Known rows:
q515: [  5  -5  19  -7   8  -9   2   5  17  -3   0 -12  15   9 -19   3 -13  -5
 -20  -4 -14   2 -17  -8   7  -7  -4]
q596: [-27   7  29  -2 -25 -32 -17   8  20  -8 -22   7 -27   4  -4  19  31   5
  14  -5  -7 -19 -25  33  -9  29  10]
q800: [  9   2  10  -9   0  -3 -10  19  11   1  -2  -3  18   7  -4  -4  -9  -6
 -17   2  -4  -2 -13   2  10  -7   4]
q566: [-17   1  21   3 -18   8  -3 -15 -19   3  -3   2 -17   9  10   6  11   0
   8  18 -10 -14   8  10  -9  -7   2]
q18: [ 10   0  23 -20  -7  -2  -3  14  17   2 -12  -4  22  10 -10 -10 -17   3
  -2   7  -5   6  -9  -5  15   2   8]
q594: [  5   5   7  -4  -4  16  -5 -19   4  13  11  -1   1  -1  17  -1 -16  -2
   9  21  -9  -6   6  -9  29  -4   0]
q508: [ -6  10  14   0  -9   3  -3 -15 -12  12   1  -5  -7   3  10   5  -1   4
   8  18 -12  -5   4   1   2  -5  -3]
q532: [-41  19 -11 -31  20  -9  11  14  -9  51  13 -15 -36  -1   0 -17 -40  -2
  34   3  29 -10  17 -28 -24 -17 -16]
q469: [ -2  -1  17  -7   8  -7   1  -4  24 -10  -1 -11  -7   9 -20   5 -22  -9
 -14  -1 -19  -3 -14   1   3   3 -11]
q717: [  6  -6  13  -1  -7  12   9 -13  -2  12   6   2  13   3  19  -2  -2   9
   6   8  -4   3   8 -11  20 -11  -5]
q730: [ 14  -2  19 -16   0  -1  -3   8  26   4  -7  -3  17  11  -9 -13 -18   3
  -1   6 -10   2  -6  -1  18   5   2]
q965: [  6   1  13  -9   1  -1 -14  12  22   3   4  -8  13   6  -8  -4 -14  -4
 -11   7  -9  -5 -10   6  17  -7   0]
q591: [ -7   3  26 -11  -2 -15   2   3   7  -8 -16 -11  -1  15 -24   5 -11  -2
 -13   1 -18   2 -15   0 -12   5   0]
q519: [-11  13  24 -15 -15 -11 -14   9   5  -4 -20  -6 -11  16 -15  -1  -5   4
  -1  14 -19  -5  -9  21 -13  12   6]
q612: [-18  -6  24   6  -7   0  13 -30 -17  -3  -4  -2 -21  12  -2  10   5  -3
   1   8 -17 -10   4  -4 -15  -2  -4]
q386: [ -6  -2  18   6   4   2  12 -25  -9   2   5  -7  -8   3   2  12  -5  -4
  -2   6 -14  -5  -1 -12   0  -8 -12]
q501: [ 11   4   6 -13   5  -5  -9   7  19   6  -4  -6  15  10 -10  -9 -15  -6
 -14   8 -13  -2 -12  -1  14   3   8]
q572: [  1   5  14   1  -6   7  -3  -8 -12  14   7  -6  12  -2  15   7   0   2
   1  15  -6  -1   0  -8  14 -16   0]
q990: [-28   4  34  -4 -18 -41  -1  -6  18 -12 -29   0 -28   7 -20  24  24   2
   8 -10 -16 -10 -31  14 -17  36  11]

Facts:
q955 α:a κ:q821 Φ:k
q416 α:b Φ:e
q859 α:a κ:q509 Φ:g
q311 α:a Φ:e
q421 ζ:q294,q617 α:b Φ:j
q463 α:a Φ:g
q496 ζ:q629,q271 α:a κ:q336 Φ:g
q536 α:a κ:q34 Φ:g
q735 ζ:q291 α:c κ:q977 Φ:g
q27 ζ:q872,q796 α:b κ:q655 Φ:g
q343 ζ:q860 α:a Φ:e
q323 ζ:q253 α:c κ:q304 Φ:g
q840 α:d Φ:e
q930 ζ:q974 α:a Φ:k
q787 α:a κ:q148 Φ:e
q34 ζ:q16 α:b κ:q772 Φ:h
q788 ζ:q268 α:c Φ:j
q385 α:c Φ:i
q148 α:a κ:q376 Φ:i
q244 α:d Φ:f
q23 α:c κ:q235 Φ:h
q247 α:c Φ:j
q315 α:b Φ:f
q501 α:d Φ:j
q920 α:a Φ:j
q141 α:a κ:q501 Φ:k
q38 Φ:f
q351 α:a Φ:h
q379 α:c Φ:h
q578 α:b Φ:h
q314 Φ:i
q36 ζ:q859 α:b Φ:e
q820 α:b Φ:f
q716 α:d κ:q404 Φ:h
q649 α:d κ:q617 Φ:h
q650 α:a Φ:i
q771 α:a Φ:k
q124 ζ:q519 α:c Φ:k
q508 ζ:q859 α:b κ:q716 Φ:f
q294 α:b Φ:k
q16 α:a Φ:g
q28 ζ:q849 α:a Φ:e
q977 α:c Φ:e
q730 α:c Φ:j
q566 ζ:q28,q17 α:b κ:q651 Φ:h
q528 ζ:q651 α:b Φ:e
q585 Φ:h
q821 α:a Φ:k
q446 α:a κ:q268 Φ:f
q957 α:b Φ:h
q690 α:b Φ:h
q754 α:a Φ:j
q596 ζ:q990 α:b Φ:h
q617 α:a κ:q253 Φ:i
q651 α:a Φ:e
q155 α:a Φ:e
q591 ζ:q17 α:a Φ:g
q18 α:c Φ:g
q223 α:b Φ:g
q601 ζ:q528,q247 α:a κ:q271 Φ:e
q448 ζ:q157,q672 α:c κ:q335 Φ:f
q965 α:b Φ:e
q451 ζ:q650 α:a Φ:g
q922 Φ:k
q424 α:a Φ:h
q635 α:a κ:q496 Φ:k
q509 α:a κ:q717 Φ:i
q613 Φ:j
q805 ζ:q422,q754 α:d Φ:h
q644 ζ:q235 α:b Φ:f
q287 ζ:q519 α:a Φ:i
q959 ζ:q422 α:c κ:q315 Φ:f
q698 ζ:q566 α:a Φ:h
q71 ζ:q271 α:d κ:q820 Φ:e
q669 α:d Φ:f
q860 α:a Φ:j
q594 κ:q957 Φ:i
q422 α:a Φ:h
q377 α:b Φ:i
q963 ζ:q501 α:c Φ:k
q928 κ:q691 Φ:k
q796 α:b κ:q377 Φ:i
q715 ζ:q672 α:c κ:q421 Φ:e
q470 α:b Φ:i
q731 κ:q238 Φ:j
q519 ζ:q772 α:b Φ:g
q333 Φ:k
q228 ζ:q424 α:a Φ:i
q722 α:c κ:q713 Φ:g
q974 ζ:q16 α:a κ:q594 Φ:g
q275 ζ:q404 α:c Φ:i
q837 ζ:q335,q635 α:b Φ:f
q304 ζ:q408 α:a κ:q343 Φ:e
q849 α:a κ:q928 Φ:k
q616 Φ:g
q856 α:b κ:q619 Φ:k
q469 ζ:q790,q717 α:a Φ:i
q98 ζ:q302 α:c Φ:i
q705 α:d κ:q463 Φ:g
q543 ζ:q882 α:d Φ:k
q937 α:b κ:q649 Φ:g
q17 α:d κ:q27 Φ:e
q717 α:c κ:q314 Φ:k
q271 α:b κ:q882 Φ:j
q790 α:a Φ:h
q612 ζ:q703 α:a κ:q690 Φ:f
q363 α:c Φ:k
q133 κ:q519 Φ:h
q874 ζ:q705 α:d Φ:i
q629 ζ:q496 α:c κ:q965 Φ:i
q454 ζ:q363 α:b κ:q578 Φ:h
q146 α:a Φ:i
q532 ζ:q796 α:b κ:q98 Φ:j
q253 ζ:q572 α:c Φ:i
q672 α:c κ:q955 Φ:f
q335 α:c κ:q333 Φ:h
q939 α:a κ:q800 Φ:f
q531 α:b κ:q856 Φ:e
q713 α:d Φ:g
q386 ζ:q311 α:a κ:q23 Φ:e
q268 α:d κ:q628 Φ:f
q976 α:b Φ:h
q655 κ:q71 Φ:h
q302 α:a Φ:h
q320 ζ:q730 α:a Φ:i
q572 α:b κ:q323 Φ:h
q691 α:a Φ:f
q872 ζ:q796 α:b κ:q963 Φ:e
q157 α:d Φ:k
q990 ζ:q596 α:a Φ:g
q619 ζ:q703 α:a κ:q635 Φ:j
q515 α:a Φ:f
q533 α:b Φ:k
q25 ζ:q536 α:d Φ:f
q808 α:b κ:q669 Φ:j
q404 ζ:q275 α:a κ:q379 Φ:j
q376 α:a κ:q612 Φ:h
q999 α:a Φ:g
q291 α:a κ:q408 Φ:j
q238 Φ:j
q336 κ:q451 Φ:e
q263 α:a κ:q974 Φ:h
q235 α:b κ:q566 Φ:i
q408 α:a Φ:k
q506 α:d Φ:k
q800 α:d Φ:h
q628 α:b κ:q17 Φ:f
q882 α:b Φ:k
q772 α:c κ:q446 Φ:e
q703 ζ:q722 α:a κ:q629 Φ:k

Rows:
No name comes twice in this set of rows, the named rows included.
[ 10   4  14 -15  -4   2 -15  17  20   6   0  -3  17  10  -4 -10 -12   1
  -6   9  -5  -1  -8   4  19  -1   5] => q38
[  8  13   6   0   1   8  -1 -10  -3  13  10 -13   8  -6  13  11  -5   0
   7  14 -11   0   2  -8  20 -11  -6] => q531
[ -4  -7   7   0  -3  17   0 -28   3  12  14  -3  -2   2  10   1 -11 -11
   2  22 -12 -14   8 -13  26 -14   8] => q235
[ -4 -11  13   5   7  11  14 -36   1   4  13  -8  -2   2   1   9 -13 -13
  -6  10 -16  -7   1 -24  17 -13  -2] => q148
[  5   5  18 -16  -4  -5 -12  15  14   8  -6 -11  20   8 -13  -5 -14  -2
 -10  12 -10   2 -13  -3  13  -4  13] => q223
[ 12  -2  16 -15   0   4  -5   5  32  -3  -1  -2   9   7  -6  -9 -26  -2
  -2   5  -9  -1  -7   2  24   5  -5] => q385
[  2 -12  21  -1 -10  17   9 -13 -10   9   4   4  13   5  17  -1  -1   0
   7  12   3  -4  10 -15  17 -15   4] => q23
[ -4   9  15   0  -8   3  -4  -7 -15  11   2  -5   0   0  13   7   0   4
   5  14  -7  -4   1   0   3 -11  -4] => q454
[ 10   2   7  -9   5  -1 -10  13  19   1   1  -4  13   6  -5  -5 -14  -8
 -15   3  -8  -5 -12   4  15  -2   1] => q840
[  1   8  14  -5  -7   4  -1 -14 -12  18   1 -10  14   0   8   5  -7   2
   3  21 -10   2   0 -17  16 -10  10] => q937
[  6   3  15 -11   1  -6 -14  14  18   7   1  -8  17   6  -8  -5 -14   1
 -12   9 -10  -1 -14   4  14  -6   0] => q820
[  1   3   5  -9  -2  -6  -9  15  14   0  -4  -1   1  12  -4  -6  -5   0
 -14   1 -10  -2  -9  14   0   0  -2] => q543
[  1   0  25 -10   1 -13   3   3  11  -5 -11 -13  13  11 -22   6 -12  -4
 -17   1 -16   5 -18  -8   0   1   4] => q16

The same things again, as new rows of numbers:
Known rows:
q71: [ 22   8  12  23  -3   6  -6 -11 -23  12   1  -5  -7   8   4   1   1 -13
  -4  25   1  -7  40  23  14  14 -26  -2   7 -29  12  41 -20   2  -2  -7
 -13 -15 -25 -12  -3   0   3  -5]
q416: [-11  12  14  24  -2  -7  -3  -1 -22   4  -8  -6  -1   4   7  -9   5 -13
  -4   1   2  -3  11   0  -9  21 -28   2   1 -14   1   5 -15   4   0   6
  -9 -14  -9 -10  -2   1  -9   6]
q713: [-13  10   8  25  -1  11   4   2 -22   4 -12   5   5  25  14  -4  27 -14
  -5   3  17  -2  17   0 -10   2 -18  -3  -6 -26  11   5   1   0  -2  -5
 -12  -4 -14 -12   0  -2 -11   7]
q856: [-13   9  12  25  -1  -5   1  -2 -21   4 -11  -4   1   5   9  -7   5 -16
  -6   0   5   3  10  -1  -9  14 -20  -1  -8 -14   3   3 -12   5   2   1
 -11  -9 -16 -11   3  -1  -4   2]
q922: [ -9   8   8  25  -1  -6   5   6 -20   5 -11  -5  -3   9   4   4   5 -10
  -3   6   4   4  11   5  -3   7 -24  -3 -12 -21   6   4 -15   7  -2  -8
  -9  -2 -17  -8   2  -1  -3  -5]
q519: [-11  10   9  26  -1  15  20 -11 -22   3 -11  -6   4  14  15 -11  10  -1
  -1   6  24  13  14   1  -8   2  -5  -2   6 -25   3   4  12   1   0 -10
 -10 -14 -14 -11  -1   0 -12   1]
q650: [ -9  26  12  25  -1  -6  17  -7 -15  17 -12  -7   7   1   3  -9   6 -13
  -4   5   1   4   9   6  -9   7 -28  -2 -10  -3   6   4   1   5  -2  -2
 -14  -8 -11  -9   1  12 -10   0]
q543: [-12  10   6  21  -3   7  -4  -7 -21   3  -3  15  -2  26  15   7  24 -13
   0   3   4  -3  16  -4  -9   5  -3  -2  -2 -28   3   5 -18   1  -1  -2
 -12  -9 -23 -11   5  -1 -11   0]
q651: [ -8  16  27  30  -1  -6  17  24   1  13 -13  -7  16   2   8 -11  10 -16
  -7  10   3   4  16  14  -9  25 -30   8 -15   7   4   5  -1   0  -2  -3
  -7  -8   6  -2   0  -2   0   8]
q703: [-12   8  21  24   9  -7   3  14  -2   5 -11  15  -3  12   4 -11   3 -16
  -5   3   4  -1  11   0  -5   6 -26  14 -16 -24   5   5 -15  15   5   1
   9 -15 -18 -12  14   0  10  -8]
q821: [ -9  16   8  25   0  -4  12   5 -22   6 -11  -6  12   9  11  -5   7 -12
  -4   8   3   8  13   7  -3   8 -21  -4  -9 -20   3   7  -8   0   0 -12
 -12  -5 -11  -5   4  -2  -9  -5]
q790: [-11  20  19  26  -3  -6  16   4  -9  18 -14  -7   4   2   5 -10   9 -16
  -4   5   4   0  11   6 -10  10 -28   7 -13   1   8   3   3   4  -2  -1
 -12  -8 -11 -12   4  13  -3  -1]
q977: [ -4  20  16  30  -3  -4  10   2 -22   3 -11  -7  14   4  15 -10   7 -11
  -4   4   3  11  11   8 -10  16 -19   7   6 -11   0  15 -10   2  -3  -1
 -10 -11  -9  -9  -2   0 -12   3]
q536: [ 25   9   6  61  -4  -5  38 -14  -2  16  -8  -7  -5  34   2 -10   2 -17
  15  33  31  -4  14  13 -10   4 -30  20 -18 -10  31   5  12  35   9  27
 -11 -16   0 -12  -1   3 -10   1]
q974: [-14   9   8  24  -2  -5   6  10 -20   8 -11  -7  -3   7   4  10   5 -14
  -4   7   6   0  11   2   1   4 -17   4 -18 -21  10   3 -14   3   0  -6
 -10  -1 -23 -12   3   2   4  -3]
q531: [-13  10  16  22  -2  -9  -4   0 -21   3  -4   4  -4   1   5  -6   5 -13
   0   0   3  -3  11  -1  -9  20 -26   5  -6 -13  -1   4 -16  21  18  13
 -10 -12 -18 -10  -2   0  -2   6]
q315: [-10  10   9  26  -1  -3   8  -1 -23   5 -11  -8  13   7  10  -7   7 -14
  -6   4  12   5  16   5  -8  15 -20  -4  -4 -15   7   5  -7   1  -1  -4
 -11  -9  -4  -7  -2   0 -13   7]
q469: [ -9   9   8  24   1  -1   0  12 -19   6  -5  -5  -3  11  11   4   6  -7
  -1   1   2   2  11   1  -2   5  -7   1  -4 -27   0   6 -16   3  -1 -10
   3 -15 -23 -11  16   1   1  -9]
q787: [-12  12   8  23  -1  -8  -3   4  -8   7  -6   4  -6   0   4  -1   5  -7
   0   2   2  -1  10  -1  -3  15 -26   8 -13 -18   0   3 -17  18  12   7
 -11 -13 -19  -7  -1  -1  -3   2]

Rows:
No name comes twice in this set of rows, the named rows included.
[ 41   7   7  59  -6  -4  21 -12  -9  15   0  -7  -4  30   2  -8   4 -16
   7  28  16  -3  32  23  -8  11 -27  14 -17 -24  27  15 -12  17   0  17
 -12 -14  -2  -3   1  -1 -12  -4] => q446
[-14   8   7  25  -2  10   7  11 -22   3 -11  -8   7  16  19  16  10  -1
  -7   2   6  15  13   0  -2   4  10  -3  -5 -27   1   5  -9   1  -2 -12
  -6   1 -24  -9  11  -1  -9  -9] => q451
[ 35   9  10  66  -4  -4  39 -14 -12   4  -5 -10  -2  30   4 -13   3 -16
  15  26  21  -2  23  17 -12   6 -28  20   1  -1  15  17  13  26   2  30
 -11 -16  10  -7  -3  -2 -13   8] => q772
[ 17   9  19  25  -2   2  -1 -10 -23  20 -12  -8  -4   2   4 -10   2  -2
  -1  34   2  -4  18  48  21   4 -28   0   2 -25  12  29 -16   8  -1 -10
 -14 -15 -25 -13  -1   7   0  -8] => q655
[ 49   4   6  53  -5  11  10 -13 -22   6  24  -7  -6  36   4   3   5 -15
  16   1  13  -3  25   1 -10  15  -3  15  -4 -28  22  30 -13  14  -1  26
   6 -16 -13 -12  13   0  -6  -7] => q34
[-12   9  23  24  -1  24  14  -1 -23   0 -12  -7   1  21  32 -13   6  -4
  -3   0  11  19  17  -2 -12   5   9   6  13 -28  -2  23  -1   3   0  -9
  10 -13 -23 -13  13  -3 -11  -8] => q98
[ -7  17  13  26  -4  -6   5   9 -20  25 -11  -7  23   6   5 -10  22 -18
  -6   2   6  -3  13  -2  -9  20 -29  -1 -15  -3  17   5  -4   0  -3   2
 -13   0   0 -11   0   8  -5  15] => q501
[-15   7  18  23   1   5  18  13 -12   4 -13   9  -4  20   8 -11   7 -17
  -3  11  24   9  15   3  -7   2 -27  17 -17 -26   7   6   1   3  -1  -9
  12 -12 -15 -10  10  -2   2  -8] => q990

The same things again, as new rows of numbers:
Known rows:
q23: [-15 -13  26   3   5 -16  12  39  29 -32   1  11  -5]
q291: [-18 -28   7   5  17 -24  13  17   8 -24  -7  16  -4]
q649: [-11  -6  24   6   2 -14   9  38  24 -19   0   8  -4]
q808: [ -2 -11  13  -1  10 -20  11  24  21  -5  -7  10   5]
q722: [-11 -28  16  10   7 -10   5  26  17 -15  -9   1   2]
q71: [  6  -9  10  -3 -19 -20  -9  27  20 -13  -1   7   8]
q955: [ -9 -19  18  -3   8 -29  -2  27  11 -35  -7  18  -4]
q271: [-13 -26  16   8  23  -4  21  33   7  -3  -9   6   2]
q578: [-22   3  14 -11  10 -10  -2  34  18  -9 -12  17  15]
q840: [-18  -9  11  -1   4  -4 -13  23  24 -11 -14   5  15]
q451: [-15  -7   3  -7   7 -43 -18   3  19 -24 -15  16  17]
q36: [ -6   5  16 -14   5 -24 -16  23  26 -13 -13  13  23]
q315: [-20   0  10 -10  12 -16   0  28  20  -7 -13  16  15]
q302: [-38 -15   6  -8  14 -15  -3  26   4 -27 -13  21   4]
q820: [-19   1   5 -12   9 -11  -1  30  17  -3 -13  16  14]
q238: [-25 -23   0 -18  11 -33  -5  24  25  -6 -15  15   9]
q957: [-21   3  15 -10  10 -11  -1  35  18  -9 -11  16  15]
q363: [-28 -18  12   2  10   3 -10  30  12 -17 -15   8   7]
q669: [-25  -3   6  -3   1  -4  -4  26  24  -8 -10   8  11]

Rows:
No name comes twice in this set of rows, the named rows included.
[ -6   1  17  -4 -11 -39  -1  26  32 -19   4  11   8] => q448
[-11  -2  11  20   0 -80 -13   7  10  -9  -4  13   0] => q619
[  8 -13  -4 -15 -14  -7  12  34   2   0  -2  17   3] => q628
[-16 -11  15  -4   5 -33   5  27  11 -33  -2  21  -6] => q263
[-15 -22  18  12   5 -60 -17  30   9  -4 -13  12  -9] => q336
[-29  -4  11  -6   2  -9  -5  30  23 -18  -9  12   7] => q379
[-22 -28  16  13   9  -2  15  36  10 -12  -6   7  -5] => q672
[-17   6   6  -8  -5 -19  -9  23  32 -11  -7  10  16] => q25
[  0 -10  -5  12  24  -2  -8  27  20 -33 -34  44 -56] => q849
[ -9 -35   9   3  12 -21   9  18   6 -26 -11  13  -2] => q536

The same things again, as new rows of numbers:
Known rows:
q302: [-1  1 10 10 -4  2  4  4 -5  4 -8 -1  3]
q856: [-9  6 -2  6 -4  2 -2  6 12 -1 -6  6  4]
q531: [-13  12  -9  -3  -7   8  -2  22   7   8 -10  -9   7]
q787: [ -9  15   0   1  -6   2   0  20  -4  11  -2 -17  11]
q578: [-4 -7 10 13 -9  0  3 -6 11 -3 -9 20 -8]
q613: [-2  3  4  9 -1  0  0  3  9  7 -8  0  3]
q291: [ -4  14  -3   3   1   5   0  15  -6   8  -4 -16  13]
q808: [-24  16  -7  -1  -9   7   9  12  12   9   2 -12  17]
q669: [-11  -2  21  16 -11  -5   6 -19  18   2   9   8   4]
q655: [-5 -3  6  5 -6  2  3  3  6  7 -6  3  2]
q772: [ -1   5   2   3 -13   3  -4   3   5   1  -7  -3  -4]
q882: [ 1 -4  8 13 -2 -4 -4 -5 13 -8 -9 22 -8]
q644: [  0  -3 -12  -8   9   2   1  -8   3 -11   8   2   1]
q133: [ -6   4  -6   1  -2   9   1  16   0  13 -10 -13  15]
q470: [ -5  -1   0   7  -8   5   8   7   6   6 -13   5  -2]
q287: [  9  -9  -8 -14   4  -5   9 -11 -15  -6  16 -10 -12]
q351: [-2  0  8  9 -5  0  2  4 -6  5 -7 -3  5]
q705: [-11   4  -2   0   3   6  -5  18   0   9  -7 -15  17]
q385: [  3   3   1   5 -11   6   4   3   1   8 -14  -1  -3]

Rows:
No name comes twice in this set of rows, the named rows included.
[  3 -18  -9 -11  -1 -12  -1 -22   3 -18  17  10 -18] => q519
[ 10  -2  10  14  -9  -4  -8  -2   6  -2 -13  18 -17] => q977
[  2  -6  14  -4  -6 -16   3 -22  -1  -8  21   9 -12] => q343
[ -6   1   7   6 -10   2   9   0   6  11  -6  -4  -1] => q594
[ 5  4  6 11  5 -4 -8  9 -4  0 -7  1  1] => q955
[  8   3 -17 -16  14   0  -8  15 -17   0   3 -18  -2] => q386
[ -3   1   1 -10  -3  -8   2  -6  -5  -3  18  -7  -3] => q304
[ -2  -1  -4 -15  -7   0  -1 -13   0 -10  18  -8  -1] => q323
[ 12 -10 -18 -14  12 -10  -1 -12 -14 -14  14 -15 -17] => q404
[  0  -8  -8 -13   3 -10  -2 -11   2  -3  17  -8  -9] => q71
[-10  11 -13 -23  -5   2   1  -1  -1   1  17 -21   6] => q715
[  5  -5 -13 -17   4  -3  -4 -15  -3 -12  16  -8  -8] => q124
[  6   1  -6 -10   4   2   1 -10  -1  -7   8  -5  -4] => q788
[  2  -5   1   9   4   1  -3   8   1   7 -11  -2   0] => q716
[-15   7 -16 -24  -2  -3   5  -8  -7  -6  32 -30   8] => q703

